Below are the code and all the weights of a small trained network. Each question names an input and a class and asks about switching units off, where a switched-off unit gives its printed mean instead of its output.

import numpy as np


def w(rows, s, z=0):
    codes = np.array(rows[::2]) - 128.0
    scale = np.full(codes.shape[1], s)
    scale[-1] = z or s
    return codes * scale


def norm(h):
    return h / np.sqrt((h * h).mean(-1, keepdims=True) + 1e-5)


def f(y):
    return np.maximum(y, 0)


def log_softmax(a):
    a = a - a.max(-1, keepdims=True)
    return a - np.log(np.exp(a).sum(-1, keepdims=True))


def net(x, mask):
    res = np.array(x, float).reshape(1, 3) / 4 @ E
    u = 0
    for l in range(2):
        y = f(norm(res) @ A[l][:, :-1].T + A[l][:, -1])
        res = res + np.where(mask[u : u + 10], y, B[l][:, -1]) @ B[l][:, :-1]
        u += 10
    return log_softmax(norm(res)[-1] @ U[:, :-1].T + U[:, -1])


A, B = {}, {}
E = w([
[207,47,118,133],'x0',
[108,79,253,100],'x1',
[3,45,61,106],'x2',
],0.0045)
A[0] = w([
[175,156,157,77,3],'0.n1',
[176,5,110,238,130],'0.n2',
[212,189,1,151,26],'0.n3',
[62,66,105,63,61],'0.n4',
[115,104,187,81,32],'0.n5',
[166,134,228,84,99],'0.n6',
[175,48,118,183,24],'0.n7',
[149,63,138,239,54],'0.n8',
[129,143,85,196,38],'0.n9',
[118,183,79,152,103],'0.n10',
],0.0072,0.0051)
B[0] = w([
[205,128,111,213,131],'0.n1',
[154,237,117,47,253],'0.n2',
[75,52,169,196,242],'0.n3',
[98,50,78,93,212],'0.n4',
[124,40,194,109,148],'0.n5',
[100,54,163,155,227],'0.n6',
[188,251,54,43,150],'0.n7',
[186,198,74,2,143],'0.n8',
[136,4,33,170,140],'0.n9',
[116,128,195,107,192],'0.n10',
],0.0072,0.0033)
A[1] = w([
[145,106,66,194,37],'1.n1',
[1,190,173,107,201],'1.n2',
[184,192,178,195,40],'1.n3',
[137,133,75,213,28],'1.n4',
[182,161,228,203,62],'1.n5',
[86,88,70,76,35],'1.n6',
[213,142,156,178,2],'1.n7',
[119,168,46,209,189],'1.n8',
[119,142,76,208,132],'1.n9',
[187,157,79,62,113],'1.n10',
],0.0095,0.0035)
B[1] = w([
[142,118,198,124,155],'1.n1',
[255,187,137,120,254],'1.n2',
[105,113,24,113,193],'1.n3',
[134,114,156,55,155],'1.n4',
[91,88,38,111,230],'1.n5',
[84,103,62,200,205],'1.n6',
[45,125,72,162,174],'1.n7',
[163,71,220,107,205],'1.n8',
[104,82,204,89,176],'1.n9',
[184,231,134,121,183],'1.n10',
],0.0084,0.0059)
U = w([
[106,64,38,102,253],'0',
[222,208,144,49,253],'1',
[133,32,207,60,251],'2',
[127,124,127,120,127],'3',
[35,205,218,254,3],'4',
[51,214,180,186,3],'5',
[9,193,196,173,3],'6',
[79,191,217,223,3],'7',
],0.0097,0.0061)

Each question gives the input, the list of numbers given to net, and the class t.
The units are the neurons (one row each of A and B). Each row of codes is followed by its name. A weight is (code - 128) times the scale printed after its matrix; where a second scale follows, it is the last column's (A, B and U).
mask holds one flag per neuron, layer by layer. A switched-off neuron (its flag False) gives its mean, the last column of its row in B, instead of its output. The means were averaged over made-up inputs and are rounded, as every weight is.
A unit's drop is (log p(t) with every unit on - log p(t) with that unit switched off) / (log p(t) with every unit on - log p(t) with every unit switched off).
The circuit of an input: a set's keep is (log p(t) with only the set's units on - log p(t) with every unit switched off) / (log p(t) with every unit on - log p(t) with every unit switched off). Starting from the 12 units with the biggest drops (on a tie, the unit counted first), units are removed one at a time, each time the one whose removal leaves the highest keep (on an exact tie, the one counted first), for as long as the keep stays at least 0.8.
units of the circuit, in order: the units of the circuit, biggest drop first
most important unit: the unit with the biggest drop
k most important neurons: the k neurons with the biggest drops, biggest first
k most important neurons of layer l: the k neurons of layer l with the biggest drops, biggest first
drop of u: that unit's drop, to one decimal
input [8,7,-1], class 1: 3 most important neurons : (0.n2 0.n7 0.n3)
input [4,4,-2], class 1: most important unit : 0.n2
input [-7,-8,2], class 2: 3 most important neurons of layer 0 : (0.n2 0.n9 0.n3)
input [-5,-2,-5], class 0: units of the circuit, in order : (1.n5 0.n2)
input [7,-7,3], class 1: units of the circuit, in order : (0.n2 1.n10)
input [5,-3,4], class 1: units of the circuit, in order : (0.n2 1.n10)
input [2,-6,-7], class 0: 3 most important neurons of layer 1 : (1.n3 1.n5 1.n7)
input [-1,-5,-4], class 2: units of the circuit, in order : (0.n3 1.n9)
input [-2,-8,-8], class 0: 2 most important neurons of layer 0 : (0.n10 0.n4)
input [5,-7,-8], class 0: 2 most important neurons of layer 1 : (1.n7 1.n3)
input [-5,-8,-7], class 2: 2 most important neurons of layer 1 : (1.n8 1.n9)
input [0,-3,-4], class 0: 2 most important neurons of layer 1 : (1.n5 1.n3)
input [-1,-6,-6], class 0: 2 most important neurons of layer 0 : (0.n10 0.n4)
input [-8,-2,3], class 1: units of the circuit, in order : (1.n2)
input [-5,3,4], class 1: 2 most important neurons : (1.n2 1.n5)
input [-1,-4,-3], class 2: 3 most important neurons of layer 0 : (0.n3 0.n2 0.n9)
input [7,4,5], class 1: 2 most important neurons of layer 1 : (1.n10 1.n5)
input [6,-7,-3], class 2: 2 most important neurons : (0.n3 1.n2)
input [4,2,-5], class 0: drop of 0.n6 : 0.1
input [5,2,1], class 1: drop of 0.n1 : 0.0
